[[  0  -3  -1   3   1  -2   3   7   8]
 [  2  -1  11  -5 -12   8 -21 -13 -23]
 [ -7  18 -26  -6  28  -4  39  -4  24]
 [ -4   2 -20   8  22  16  39  24  42]
 [  1   4   8  -9  -8 -37 -19 -20 -26]
 [  1  -8   4   6  -4   7  -2  13   7]]
|
[[  8 -23  24  42 -26   7]
 [  7 -13  -4  24 -20  13]
 [  3 -21  39  39 -19  -2]
 [ -2   8  -4  16 -37   7]
 [  1 -12  28  22  -8  -4]
 [  3  -5  -6   8  -9   6]
 [ -1  11 -26 -20   8   4]
 [ -3  -1  18   2   4  -8]
 [  0   2  -7  -4   1   1]]

[[ -8 -35  13  -3  19   1  -1 -15  -9]
 [ 13  52 -44 -13 -20  11  -8  22  16]
 [  2 -13 -36 -32  23  24 -19  -6   3]
 [ 19  16   6 -29 -21  37  -8  -5  20]
 [ 25   4  20   2   5   6 -25  -4  24]]
|
[[ -9  16   3  20  24]
 [-15  22  -6  -5  -4]
 [ -1  -8 -19  -8 -25]
 [  1  11  24  37   6]
 [ 19 -20  23 -21   5]
 [ -3 -13 -32 -29   2]
 [ 13 -44 -36   6  20]
 [-35  52 -13  16   4]
 [ -8  13   2  19  25]]

[[-34 -23  -5 -29 -49  -6 -32 -16   0   5  26]
 [ 10  20   7  29  19 -24 -15   9 -32 -24 -12]
 [ -9   5   3  22  22  -5 -14  -5 -29 -25   1]
 [-38 -24  -2 -26 -36  -5 -43 -13 -14 -11  18]
 [  5  14   8  20  17 -21 -22  11 -33 -26 -16]
 [  5   6  -1  22  33   5   0   0 -18 -27 -10]
 [  1  -1   0  -7  -7  -3 -10   5  -2  -6  -7]]
|
[[ 26 -12   1  18 -16 -10  -7]
 [  5 -24 -25 -11 -26 -27  -6]
 [  0 -32 -29 -14 -33 -18  -2]
 [-16   9  -5 -13  11   0   5]
 [-32 -15 -14 -43 -22   0 -10]
 [ -6 -24  -5  -5 -21   5  -3]
 [-49  19  22 -36  17  33  -7]
 [-29  29  22 -26  20  22  -7]
 [ -5   7   3  -2   8  -1   0]
 [-23  20   5 -24  14   6  -1]
 [-34  10  -9 -38   5   5   1]]

[[-28 -27]
 [ -6  -2]
 [  0   0]
 [ -8 -19]
 [-20 -40]
 [ -3   0]
 [-21 -18]
 [  0   0]
 [ -1   0]]
|
[[-27  -2   0 -19 -40   0 -18   0   0]
 [-28  -6   0  -8 -20  -3 -21   0  -1]]

[[ 36   9  11  23 -12   1  21 -13   6   9  41  13   5]
 [-22 -26 -28 -27  -6   5  -8  10 -29 -29 -35 -24  -3]
 [ 36  22  19  27  -6   3  18 -13  19  23  48  20   7]
 [ 13 -12 -21 -17  -5  23   6   2 -21 -14  12 -13   2]]
|
[[  5  -3   7   2]
 [ 13 -24  20 -13]
 [ 41 -35  48  12]
 [  9 -29  23 -14]
 [  6 -29  19 -21]
 [-13  10 -13   2]
 [ 21  -8  18   6]
 [  1   5   3  23]
 [-12  -6  -6  -5]
 [ 23 -27  27 -17]
 [ 11 -28  19 -21]
 [  9 -26  22 -12]
 [ 36 -22  36  13]]

[[ 11   6  14  32 -29  -3  29   7   8   6]
 [  2  -4  47  26 -36   6  18  24   0  -3]
 [-21 -21  26   4  26  17   6  19 -21 -21]
 [ 19  15  -2  28 -27 -17  25 -10  18  17]
 [ -1  -5 -11  28   4 -21  31 -20  -1  -1]
 [  8   3  -7  39 -18 -23  39 -18   6   6]]
|
[[  6  -3 -21  17  -1   6]
 [  8   0 -21  18  -1   6]
 [  7  24  19 -10 -20 -18]
 [ 29  18   6  25  31  39]
 [ -3   6  17 -17 -21 -23]
 [-29 -36  26 -27   4 -18]
 [ 32  26   4  28  28  39]
 [ 14  47  26  -2 -11  -7]
 [  6  -4 -21  15  -5   3]
 [ 11   2 -21  19  -1   8]]

[[-13  -7   0 -40  -8 -31  -9 -35 -29  -2]
 [  1   0  -1   2   0   0   0  -6 -10   0]
 [-52 -51 -45  27 -52  25 -54  42  47 -31]]
|
[[ -2   0 -31]
 [-29 -10  47]
 [-35  -6  42]
 [ -9   0 -54]
 [-31   0  25]
 [ -8   0 -52]
 [-40   2  27]
 [  0  -1 -45]
 [ -7   0 -51]
 [-13   1 -52]]

[[-49 -10  20]
 [-27  -1  -9]]
|
[[ 20  -9]
 [-10  -1]
 [-49 -27]]

[[-14   4 -43   7]
 [  9  22  28 -37]
 [-13  -8  32  39]]
|
[[  7 -37  39]
 [-43  28  32]
 [  4  22  -8]
 [-14   9 -13]]
---
[[ 39  10  -3  -5  44  45  45   7  44 -21 -14  -9]
 [ 28  12  -5  -6  34  46  39  12  36 -13 -13  -9]
 [ -7   3   1   0  -7   1  -3   6  -5  15   5   2]
 [ 22 -21 -27 -27  33  22  31 -24  33   5 -29 -28]
 [ 22 -15 -14 -14  28  11  22 -18  25   0 -15 -14]]
|
[[ -9  39  10  -3  -5  44  45  45   7  44 -21 -14]
 [ -9  28  12  -5  -6  34  46  39  12  36 -13 -13]
 [  2  -7   3   1   0  -7   1  -3   6  -5  15   5]
 [-28  22 -21 -27 -27  33  22  31 -24  33   5 -29]
 [-14  22 -15 -14 -14  28  11  22 -18  25   0 -15]]

[[ 15  16   9  16   3]
 [ 17  40   1  38  16]
 [ 28 -29  25 -29  36]]
|
[[  3  15  16   9  16]
 [ 16  17  40   1  38]
 [ 36  28 -29  25 -29]]

[[-12 -17   3]
 [ 23  -6 -54]
 [-18   5   8]
 [  4   3  19]
 [ -6   3   6]
 [  4 -11   8]
 [ -3  14  -9]
 [-18 -11   2]
 [  8  30  -7]
 [ -3   8   2]
 [  8  -9   6]
 [ 12   3   5]]
|
[[  3 -12 -17]
 [-54  23  -6]
 [  8 -18   5]
 [ 19   4   3]
 [  6  -6   3]
 [  8   4 -11]
 [ -9  -3  14]
 [  2 -18 -11]
 [ -7   8  30]
 [  2  -3   8]
 [  6   8  -9]
 [  5  12   3]]

[[-37 -53 -37]
 [ -8   3  -8]
 [-18 -14 -18]
 [ 19  27  19]
 [ -4 -30  -4]
 [-23  11 -23]
 [ 13  20  13]
 [  8   1   8]
 [-18 -33 -18]
 [ 12 -16  12]
 [-32 -21 -32]
 [ 12  22  12]]
|
[[-37 -37 -53]
 [ -8  -8   3]
 [-18 -18 -14]
 [ 19  19  27]
 [ -4  -4 -30]
 [-23 -23  11]
 [ 13  13  20]
 [  8   8   1]
 [-18 -18 -33]
 [ 12  12 -16]
 [-32 -32 -21]
 [ 12  12  22]]

[[ -7  -6 -21  42  -8  11  40 -20  -3 -12 -31   3]
 [-22 -15  -2  18   0  46  36 -19 -20   9  25   8]
 [-12  -9   6 -15 -14  10  37 -14 -16  41  38  25]
 [ 30 -36  -9  12 -19 -24  38  -1  -5 -11 -26  10]
 [ 22 -50  11 -16 -14   2  34   3 -21   9  25  16]
 [-30  22 -14  21 -11  10  41 -30  -3  31   0  18]]
|
[[  3  -7  -6 -21  42  -8  11  40 -20  -3 -12 -31]
 [  8 -22 -15  -2  18   0  46  36 -19 -20   9  25]
 [ 25 -12  -9   6 -15 -14  10  37 -14 -16  41  38]
 [ 10  30 -36  -9  12 -19 -24  38  -1  -5 -11 -26]
 [ 16  22 -50  11 -16 -14   2  34   3 -21   9  25]
 [ 18 -30  22 -14  21 -11  10  41 -30  -3  31   0]]

[[-35 -31]
 [-41  11]]
|
[[-31 -35]
 [ 11 -41]]
